Here is a tiny trained network, its code and every weight. The questions are about switching its units off for an input and a class, where a switched-off unit gives its printed mean instead of its output.

import numpy as np


def w(rows, s, z=0):
    codes = np.array(rows[::2]) - 128.0
    scale = np.full(codes.shape[1], s)
    scale[-1] = z or s
    return codes * scale


def f(y):
    return np.maximum(y, 0)


def log_softmax(a):
    a = a - a.max(-1, keepdims=True)
    return a - np.log(np.exp(a).sum(-1, keepdims=True))


def net(x, mask):
    res = np.array(x, float).reshape(1, 6) / 4 @ E
    y = f(res @ A[0][:, :-1].T + A[0][:, -1])
    res = res + np.where(mask, y, B[0][:, -1]) @ B[0][:, :-1]
    return log_softmax(res[-1] @ U[:, :-1].T + U[:, -1])


A, B = {}, {}
E = w([
[104,94,148,109,112,138],'x0',
[254,94,33,116,24,119],'x1',
[131,125,132,128,131,128],'x2',
[101,137,107,111,99,156],'x3',
[144,144,68,7,194,73],'x4',
[130,42,43,187,209,181],'x5',
],0.0095)
A[0] = w([
[144,191,156,4,120,67,131],'neuron 1',
[118,99,107,136,111,140,134],'neuron 2',
[132,98,84,94,185,144,62],'neuron 3',
[126,144,128,114,122,84,106],'neuron 4',
[121,99,121,192,126,168,147],'neuron 5',
[148,110,116,171,83,137,103],'neuron 6',
[86,153,151,128,168,144,254],'neuron 7',
[112,190,155,104,148,120,178],'neuron 8',
[218,86,100,114,61,123,154],'neuron 9',
[164,141,134,124,126,117,149],'neuron 10',
[70,180,168,92,182,117,225],'neuron 11',
[156,119,132,117,102,102,121],'neuron 12',
[178,70,85,204,90,162,105],'neuron 13',
[135,160,178,153,78,124,199],'neuron 14',
[118,89,61,80,197,121,24],'neuron 15',
[139,104,112,136,107,134,120],'neuron 16',
[148,168,186,140,81,127,199],'neuron 17',
[78,125,145,213,170,157,168],'neuron 18',
[89,160,135,129,160,149,219],'neuron 19',
[137,110,109,85,166,123,87],'neuron 20',
[130,171,189,166,59,109,211],'neuron 21',
],0.017,0.0045)
B[0] = w([
[197,14,93,112,127,178,238],'neuron 1',
[150,132,123,153,147,115,159],'neuron 2',
[81,184,156,126,115,82,175],'neuron 3',
[141,113,116,120,138,156,153],'neuron 4',
[160,108,119,195,143,183,215],'neuron 5',
[141,94,118,158,119,69,182],'neuron 6',
[148,152,204,173,164,137,212],'neuron 7',
[150,85,175,104,123,92,185],'neuron 8',
[115,119,3,67,101,108,235],'neuron 9',
[118,119,119,120,122,154,152],'neuron 10',
[173,64,217,132,106,60,231],'neuron 11',
[132,137,95,107,125,143,159],'neuron 12',
[152,58,101,231,91,69,237],'neuron 13',
[83,186,135,105,133,82,197],'neuron 14',
[78,213,154,97,122,59,188],'neuron 15',
[133,118,112,144,134,107,158],'neuron 16',
[100,183,128,84,137,91,197],'neuron 17',
[118,154,144,180,148,249,249],'neuron 18',
[109,137,207,161,147,144,194],'neuron 19',
[108,161,122,83,128,115,164],'neuron 20',
[72,207,149,93,131,57,218],'neuron 21',
],0.025,0.017)
U = w([
[50,228,201,125,170,53,210],'0',
[210,8,119,210,103,55,185],'1',
[20,225,6,95,86,43,124],'2',
[179,75,2,35,119,211,1],'3',
[137,128,118,225,176,253,83],'4',
],0.007,0.00081)

Each question gives the input, the list of numbers given to net, and the class t.
The units are the neurons (one row each of A and B). Each row of codes is followed by its name. A weight is (code - 128) times the scale printed after its matrix; where a second scale follows, it is the last column's (A, B and U).
mask holds one flag per neuron, in row order. A switched-off neuron (its flag False) gives its mean, the last column of its row in B, instead of its output. The means were averaged over made-up inputs and are rounded, as every weight is.
A unit's drop is (log p(t) with every unit on - log p(t) with that unit switched off) / (log p(t) with every unit on - log p(t) with every unit switched off).
The circuit of an input: a set's keep is (log p(t) with only the set's units on - log p(t) with every unit switched off) / (log p(t) with every unit on - log p(t) with every unit switched off). Starting from the 12 units with the biggest drops (on a tie, the unit counted first), units are removed one at a time, each time the one whose removal leaves the highest keep (on an exact tie, the one counted first), for as long as the keep stays at least 0.8.
units of the circuit, in order: the units of the circuit, biggest drop first
most important unit: the unit with the biggest drop
k most important neurons: the k neurons with the biggest drops, biggest first
drop of u: that unit's drop, to one decimal
input [1,6,-4,0,3,0], class 3: most important unit -> neuron 21
input [1,1,-7,-4,5,-7], class 3: units of the circuit, in order -> neuron 13; neuron 1
input [-3,2,-2,2,5,0], class 3: 2 most important neurons -> neuron 1; neuron 21
input [1,1,5,-2,-7,0], class 2: units of the circuit, in order -> neuron 11; neuron 7
input [-3,-1,7,0,0,0], class 0: 3 most important neurons -> neuron 1; neuron 13; neuron 5
input [6,8,-7,6,1,-4], class 3: 2 most important neurons -> neuron 1; neuron 15
input [1,-3,-4,8,0,1], class 4: 3 most important neurons -> neuron 21; neuron 13; neuron 15
input [-4,1,-8,-4,2,-6], class 3: 2 most important neurons -> neuron 1; neuron 13
input [-6,2,3,2,0,0], class 2: 2 most important neurons -> neuron 1; neuron 11
input [8,-5,-8,-6,0,7], class 4: 2 most important neurons -> neuron 18; neuron 21
input [8,-4,8,-8,5,-8], class 1: drop of neuron 1 -> 4.4
input [-4,-2,3,-7,-6,8], class 4: drop of neuron 18 -> 0.6
input [-2,1,-3,-3,4,-2], class 3: drop of neuron 13 -> 0.3
input [-8,7,-4,0,4,-8], class 3: drop of neuron 1 -> 1.0
input [-4,0,-5,6,-5,-4], class 0: most important unit -> neuron 9
